Below is a small trained network, with its code and all its weights. Each question gives an input and a class and asks what happens when units are switched off, that is, made to give their printed mean instead of their output.

import numpy as np


def w(rows, s, z=0):
    codes = np.array(rows[::2]) - 128.0
    scale = np.full(codes.shape[1], s)
    scale[-1] = z or s
    return codes * scale


def f(y):
    return np.maximum(y, 0)


def log_softmax(a):
    a = a - a.max(-1, keepdims=True)
    return a - np.log(np.exp(a).sum(-1, keepdims=True))


def net(x, mask):
    res = np.array(x, float).reshape(1, 5) / 4 @ E
    y = f(res @ A[0][:, :-1].T + A[0][:, -1])
    res = res + np.where(mask, y, B[0][:, -1]) @ B[0][:, :-1]
    return log_softmax(res[-1] @ U[:, :-1].T + U[:, -1])


A, B = {}, {}
E = w([
[129,128,124],'x0',
[161,51,25],'x1',
[126,255,27],'x2',
[127,126,128],'x3',
[252,145,193],'x4',
],0.0088)
A[0] = w([
[128,131,158,143],'n0',
[78,126,157,176],'n1',
[100,157,83,144],'n2',
[164,156,119,120],'n3',
[156,172,173,185],'n4',
[121,175,180,216],'n5',
[204,97,181,106],'n6',
[139,165,5,98],'n7',
[164,70,49,253],'n8',
[179,179,77,156],'n9',
[122,203,147,125],'n10',
[73,148,111,186],'n11',
[210,166,116,108],'n12',
[101,120,161,128],'n13',
[178,74,111,128],'n14',
[82,236,103,191],'n15',
[53,63,53,133],'n16',
[163,94,161,142],'n17',
[105,159,164,241],'n18',
[34,67,157,173],'n19',
[161,88,128,152],'n20',
[212,79,190,136],'n21',
[177,150,129,112],'n22',
[112,136,172,158],'n23',
[159,102,89,201],'n24',
[76,119,166,158],'n25',
[192,171,129,114],'n26',
[125,188,162,146],'n27',
[30,151,189,195],'n28',
[85,160,84,128],'n29',
[89,172,152,190],'n30',
],0.014,0.0042)
B[0] = w([
[131,169,110,158],'n0',
[139,106,68,176],'n1',
[69,150,142,190],'n2',
[161,119,88,160],'n3',
[135,195,116,190],'n4',
[115,166,115,198],'n5',
[122,185,171,210],'n6',
[39,105,100,248],'n7',
[129,59,161,242],'n8',
[112,102,47,209],'n9',
[151,179,127,180],'n10',
[92,136,106,185],'n11',
[225,105,97,187],'n12',
[103,131,76,163],'n13',
[164,122,162,184],'n14',
[103,182,102,235],'n15',
[97,79,180,226],'n16',
[129,148,162,187],'n17',
[143,201,90,189],'n18',
[184,3,84,220],'n19',
[164,112,192,174],'n20',
[130,167,159,234],'n21',
[211,139,126,162],'n22',
[110,166,99,173],'n23',
[142,69,130,189],'n24',
[147,131,68,180],'n25',
[218,162,102,178],'n26',
[139,189,142,178],'n27',
[132,123,64,219],'n28',
[55,158,157,191],'n29',
[155,157,116,181],'n30',
],0.0078,0.011)
U = w([
[221,90,2,252],'0',
[132,38,171,86],'1',
[80,182,121,93],'2',
[61,105,117,53],'3',
[147,199,214,194],'4',
[205,103,217,139],'5',
[220,159,57,2],'6',
],0.0097,0.004)

Each question gives the input, the list of numbers given to net, and the class t.
The units are the neurons (one row each of A and B). Each row of codes is followed by its name. A weight is (code - 128) times the scale printed after its matrix; where a second scale follows, it is the last column's (A, B and U).
mask holds one flag per neuron, in row order. A switched-off neuron (its flag False) gives its mean, the last column of its row in B, instead of its output. The means were averaged over made-up inputs and are rounded, as every weight is.
A unit's drop is (log p(t) with every unit on - log p(t) with that unit switched off) / (log p(t) with every unit on - log p(t) with every unit switched off).
The circuit of an input: a set's keep is (log p(t) with only the set's units on - log p(t) with every unit switched off) / (log p(t) with every unit on - log p(t) with every unit switched off). Starting from the 12 units with the biggest drops (on a tie, the unit counted first), units are removed one at a time, each time the one whose removal leaves the highest keep (on an exact tie, the one counted first), for as long as the keep stays at least 0.8.
units of the circuit, in order: the units of the circuit, biggest drop first
most important unit: the unit with the biggest drop
k most important neurons: the k neurons with the biggest drops, biggest first
drop of u: that unit's drop, to one decimal
input [5,0,-3,-5,6], class 4: 2 most important neurons -> (n19, n6)
input [6,-7,-3,-3,-1], class 0: units of the circuit, in order -> (n28, n19)
input [5,-2,2,0,8], class 6: most important unit -> n12
input [6,-8,-4,-8,-2], class 0: units of the circuit, in order -> (n19, n28)
input [5,-2,-8,5,3], class 4: 2 most important neurons -> (n6, n21)
input [0,-1,-7,-4,5], class 4: units of the circuit, in order -> (n6, n21)
input [-3,-1,-7,-4,2], class 4: 3 most important neurons -> (n6, n21, n8)
input [2,0,-6,5,2], class 4: 2 most important neurons -> (n6, n21)
input [7,-6,-1,-7,-7], class 0: 2 most important neurons -> (n19, n28)
input [-3,5,-8,5,2], class 5: drop of n1 -> 0.0
input [0,-5,-2,-1,-3], class 0: drop of n19 -> 0.1
input [5,-3,-4,-4,2], class 4: drop of n9 -> 0.2
input [2,-3,-2,5,3], class 4: drop of n19 -> 0.2
input [3,1,-2,-6,-4], class 1: most important unit -> n16
